Below is a small trained network, with its code and all its weights. Each question gives an input and a class and asks what happens when units are switched off, that is, made to give their printed mean instead of their output.

import numpy as np


def w(rows, s, z=0):
    codes = np.array(rows[::2]) - 128.0
    scale = np.full(codes.shape[1], s)
    scale[-1] = z or s
    return codes * scale


def norm(h):
    return h / np.sqrt((h * h).mean(-1, keepdims=True) + 1e-5)


def f(y):
    return np.maximum(y, 0)


def log_softmax(a):
    a = a - a.max(-1, keepdims=True)
    return a - np.log(np.exp(a).sum(-1, keepdims=True))


def net(x, mask):
    res = np.array(x, float).reshape(1, 4) / 4 @ E
    u = 0
    for l in range(4):
        y = f(norm(res) @ A[l][:, :-1].T + A[l][:, -1])
        res = res + np.where(mask[u : u + 4], y, B[l][:, -1]) @ B[l][:, :-1]
        u += 4
    return log_softmax(norm(res)[-1] @ U[:, :-1].T + U[:, -1])


A, B = {}, {}
E = w([
[129,142,254,123,177,252,157,175],'x0',
[112,115,121,134,131,139,122,128],'x1',
[83,51,153,23,103,51,164,104],'x2',
[135,129,116,107,130,141,120,126],'x3',
],0.0056)
A[0] = w([
[186,230,2,242,115,140,99,119,12],'0.n0',
[150,216,122,237,147,239,94,156,132],'0.n1',
[135,131,76,204,115,133,142,122,10],'0.n2',
[123,122,101,176,141,151,133,155,43],'0.n3',
],0.009,0.0014)
B[0] = w([
[55,80,243,2,138,19,36,162,229],'0.n0',
[168,174,47,213,117,227,176,93,246],'0.n1',
[112,143,148,115,117,60,58,89,161],'0.n2',
[132,169,133,123,128,76,135,91,151],'0.n3',
],0.0063,0.012)
A[1] = w([
[117,47,255,47,152,211,203,186,2],'1.n0',
[154,119,109,151,87,176,208,87,219],'1.n1',
[178,158,107,144,116,81,217,174,109],'1.n2',
[132,78,9,121,81,51,211,65,87],'1.n3',
],0.0098,0.00079)
B[1] = w([
[113,118,133,61,94,3,48,95,255],'1.n0',
[107,200,130,168,126,120,41,75,178],'1.n1',
[152,78,179,76,125,177,138,105,141],'1.n2',
[175,67,88,190,103,180,216,222,220],'1.n3',
],0.0071,0.0098)
A[2] = w([
[51,93,102,76,160,90,157,121,130],'2.n0',
[186,58,62,160,94,165,163,254,135],'2.n1',
[127,30,45,143,90,63,160,178,128],'2.n2',
[72,139,119,118,166,44,63,132,254],'2.n3',
],0.011,0.0011)
B[2] = w([
[165,170,173,218,75,130,51,59,184],'2.n0',
[255,16,156,183,20,90,189,97,223],'2.n1',
[125,184,58,178,193,227,115,191,235],'2.n2',
[163,36,156,52,76,100,205,97,254],'2.n3',
],0.0074,0.012)
A[3] = w([
[97,95,141,77,109,6,61,137,218],'3.n0',
[103,138,80,163,143,104,127,161,196],'3.n1',
[116,163,112,149,154,162,205,147,167],'3.n2',
[138,109,129,153,164,135,145,168,3],'3.n3',
],0.019,0.00082)
B[3] = w([
[110,39,230,2,111,77,122,14,253],'3.n0',
[230,129,211,131,62,134,201,116,135],'3.n1',
[109,217,178,89,114,129,39,13,153],'3.n2',
[123,10,118,148,87,106,172,130,143],'3.n3',
],0.0083,0.026)
U = w([
[105,67,190,23,115,62,110,73,225],'0',
[84,130,84,126,208,107,118,203,29],'1',
[63,171,60,106,160,97,132,235,12],'2',
[122,251,125,171,143,200,78,78,215],'3',
[200,57,73,194,81,145,185,195,215],'4',
[88,149,108,129,210,111,139,204,21],'5',
[59,167,80,111,140,115,148,221,2],'6',
],0.011,0.0035)

Each question gives the input, the list of numbers given to net, and the class t.
The units are the neurons (one row each of A and B). Each row of codes is followed by its name. A weight is (code - 128) times the scale printed after its matrix; where a second scale follows, it is the last column's (A, B and U).
mask holds one flag per neuron, layer by layer. A switched-off neuron (its flag False) gives its mean, the last column of its row in B, instead of its output. The means were averaged over made-up inputs and are rounded, as every weight is.
A unit's drop is (log p(t) with every unit on - log p(t) with that unit switched off) / (log p(t) with every unit on - log p(t) with every unit switched off).
The circuit of an input: a set's keep is (log p(t) with only the set's units on - log p(t) with every unit switched off) / (log p(t) with every unit on - log p(t) with every unit switched off). Starting from the 12 units with the biggest drops (on a tie, the unit counted first), units are removed one at a time, each time the one whose removal leaves the highest keep (on an exact tie, the one counted first), for as long as the keep stays at least 0.8.
circuit, biggest first: the units of the circuit, biggest drop first
top k neurons: the k neurons with the biggest drops, biggest first
drop when u is switched off: that unit's drop, to one decimal
input [-7,-6,1,-2], class 4: circuit, biggest first	(1.n3; 3.n0)
input [0,-3,6,-8], class 4: circuit, biggest first	(0.n0; 3.n0)
input [0,4,6,0], class 4: top 4 neurons	(0.n0; 1.n3; 3.n0; 2.n2)
input [-1,-4,7,-6], class 4: top 2 neurons	(0.n0; 3.n0)
input [3,2,-6,-3], class 3: top neuron	(0.n1)
input [2,-2,-6,3], class 3: top 3 neurons	(0.n1; 3.n0; 1.n0)
input [3,-3,-5,-3], class 3: top 2 neurons	(0.n1; 3.n0)
input [6,-4,-1,-3], class 3: top 2 neurons	(0.n0; 3.n0)
input [2,5,-3,-6], class 3: top 2 neurons	(0.n1; 3.n0)
input [3,-4,-8,-6], class 3: top 2 neurons	(0.n1; 3.n0)
input [-2,-1,5,1], class 4: drop when 0.n0 is switched off	1.2
input [4,-7,-5,-8], class 3: drop when 0.n1 is switched off	1.1
